Here is a tiny trained network, its code and every weight. The questions are about switching its units off for an input and a class, where a switched-off unit gives its printed mean instead of its output.

import numpy as np


def w(rows, s, z=0):
    codes = np.array(rows[::2]) - 128.0
    scale = np.full(codes.shape[1], s)
    scale[-1] = z or s
    return codes * scale


def norm(h):
    return h / np.sqrt((h * h).mean(-1, keepdims=True) + 1e-5)


def f(y):
    return y / 2 * (1 + np.tanh(0.7978845608 * (y + 0.044715 * y**3)))


def log_softmax(a):
    a = a - a.max(-1, keepdims=True)
    return a - np.log(np.exp(a).sum(-1, keepdims=True))


def net(x, mask):
    res = np.array(x, float).reshape(1, 4) / 4 @ E
    u = 0
    for l in range(2):
        y = f(norm(res) @ A[l][:, :-1].T + A[l][:, -1])
        res = res + np.where(mask[u : u + 13], y, B[l][:, -1]) @ B[l][:, :-1]
        u += 13
    return log_softmax(norm(res)[-1] @ U[:, :-1].T + U[:, -1])


A, B = {}, {}
E = w([
[136,193,137,98,69,92,129],'x0',
[230,152,116,54,116,38,171],'x1',
[131,148,68,62,205,131,223],'x2',
[105,116,251,177,216,129,101],'x3',
],0.0023)
A[0] = w([
[116,93,91,184,32,125,57,71],'0.n1',
[106,96,27,78,195,195,183,36],'0.n2',
[106,106,130,179,82,148,67,88],'0.n3',
[64,149,32,157,29,224,58,87],'0.n4',
[163,159,221,189,71,73,45,22],'0.n5',
[114,139,158,166,120,134,123,76],'0.n6',
[138,137,126,134,132,111,127,95],'0.n7',
[160,87,164,93,150,103,119,62],'0.n8',
[181,85,157,112,171,83,127,51],'0.n9',
[137,123,148,67,253,107,202,98],'0.n10',
[41,104,206,229,172,192,92,5],'0.n11',
[144,141,128,133,131,142,123,128],'0.n12',
[191,215,72,72,70,84,195,25],'0.n13',
],0.0032,0.0021)
B[0] = w([
[136,75,83,121,27,159,115,177],'0.n1',
[45,101,37,178,170,168,243,159],'0.n2',
[98,96,119,130,83,180,96,161],'0.n3',
[237,46,193,146,145,96,149,230],'0.n4',
[92,136,46,141,170,199,232,155],'0.n5',
[102,126,140,111,133,169,154,111],'0.n6',
[140,130,119,108,159,143,100,109],'0.n7',
[167,154,152,160,174,127,132,106],'0.n8',
[177,144,133,167,171,130,101,113],'0.n9',
[172,51,97,193,1,160,102,209],'0.n10',
[29,253,176,6,136,53,76,254],'0.n11',
[137,132,126,122,133,142,121,128],'0.n12',
[22,225,172,60,115,61,74,215],'0.n13',
],0.0025,0.0017)
A[1] = w([
[124,87,68,154,56,176,75,69],'1.n1',
[100,96,29,119,186,148,172,101],'1.n2',
[194,96,61,80,104,104,195,117],'1.n3',
[103,148,116,12,254,89,158,138],'1.n4',
[153,137,163,119,204,93,152,89],'1.n5',
[250,131,173,186,208,99,125,54],'1.n6',
[95,117,5,121,195,183,233,19],'1.n7',
[43,178,202,135,157,183,62,10],'1.n8',
[154,210,104,26,96,74,119,21],'1.n9',
[78,171,200,150,137,157,84,64],'1.n10',
[94,127,133,183,162,177,136,64],'1.n11',
[144,63,136,196,189,210,131,124],'1.n12',
[159,213,98,28,81,56,145,3],'1.n13',
],0.0042,0.0025)
B[1] = w([
[195,106,142,113,53,180,103,172],'1.n1',
[189,199,135,210,100,143,160,173],'1.n2',
[2,201,188,181,206,131,97,250],'1.n3',
[175,94,124,171,11,165,68,248],'1.n4',
[152,93,124,90,63,143,127,141],'1.n5',
[165,48,146,20,186,126,228,152],'1.n6',
[208,225,128,247,199,204,230,200],'1.n7',
[30,102,116,199,241,55,92,235],'1.n8',
[78,196,65,37,146,110,95,215],'1.n9',
[75,69,83,173,226,114,119,195],'1.n10',
[133,184,127,110,131,29,101,130],'1.n11',
[117,196,115,65,78,57,105,207],'1.n12',
[47,209,52,43,136,83,64,247],'1.n13',
],0.0034,0.0018)
U = w([
[39,79,168,192,204,110,73,216],'0',
[103,212,75,31,99,89,100,215],'1',
[156,185,95,214,159,181,204,166],'2',
[197,55,180,59,171,99,179,2],'3',
[153,54,129,151,12,180,76,5],'4',
],0.012,0.00058)

Each question gives the input, the list of numbers given to net, and the class t.
The units are the neurons (one row each of A and B). Each row of codes is followed by its name. A weight is (code - 128) times the scale printed after its matrix; where a second scale follows, it is the last column's (A, B and U).
mask holds one flag per neuron, layer by layer. A switched-off neuron (its flag False) gives its mean, the last column of its row in B, instead of its output. The means were averaged over made-up inputs and are rounded, as every weight is.
A unit's drop is (log p(t) with every unit on - log p(t) with that unit switched off) / (log p(t) with every unit on - log p(t) with every unit switched off).
The circuit of an input: a set's keep is (log p(t) with only the set's units on - log p(t) with every unit switched off) / (log p(t) with every unit on - log p(t) with every unit switched off). Starting from the 12 units with the biggest drops (on a tie, the unit counted first), units are removed one at a time, each time the one whose removal leaves the highest keep (on an exact tie, the one counted first), for as long as the keep stays at least 0.8.
units of the circuit, in order: the units of the circuit, biggest drop first
most important unit: the unit with the biggest drop
k most important neurons: the k neurons with the biggest drops, biggest first
k most important neurons of layer l: the k neurons of layer l with the biggest drops, biggest first
drop of u: that unit's drop, to one decimal
input [6,6,2,7], class 3: units of the circuit, in order : (0.n11 1.n6)
input [-3,1,-2,-4], class 4: 2 most important neurons : (0.n11 0.n1)
input [-8,6,-7,-1], class 3: 2 most important neurons : (1.n6 0.n10)
input [-7,5,-7,5], class 3: units of the circuit, in order : (1.n6 1.n3)
input [1,2,-2,3], class 3: most important unit : 0.n13
input [-8,5,-5,7], class 3: units of the circuit, in order : (1.n6 1.n3)
input [5,4,2,5], class 3: units of the circuit, in order : (0.n11 1.n6)
input [8,-4,-1,-1], class 4: 2 most important neurons : (0.n11 0.n4)
input [2,-6,8,5], class 2: 2 most important neurons of layer 0 : (0.n2 0.n13)
input [0,-1,-4,0], class 4: 4 most important neurons : (0.n1 0.n13 1.n1 1.n3)
input [2,0,4,4], class 3: drop of 1.n6 : 0.2
input [0,6,-2,6], class 3: drop of 0.n5 : 0.0
input [0,1,3,4], class 3: drop of 1.n6 : 0.1
input [5,-7,-1,-2], class 4: most important unit : 0.n1
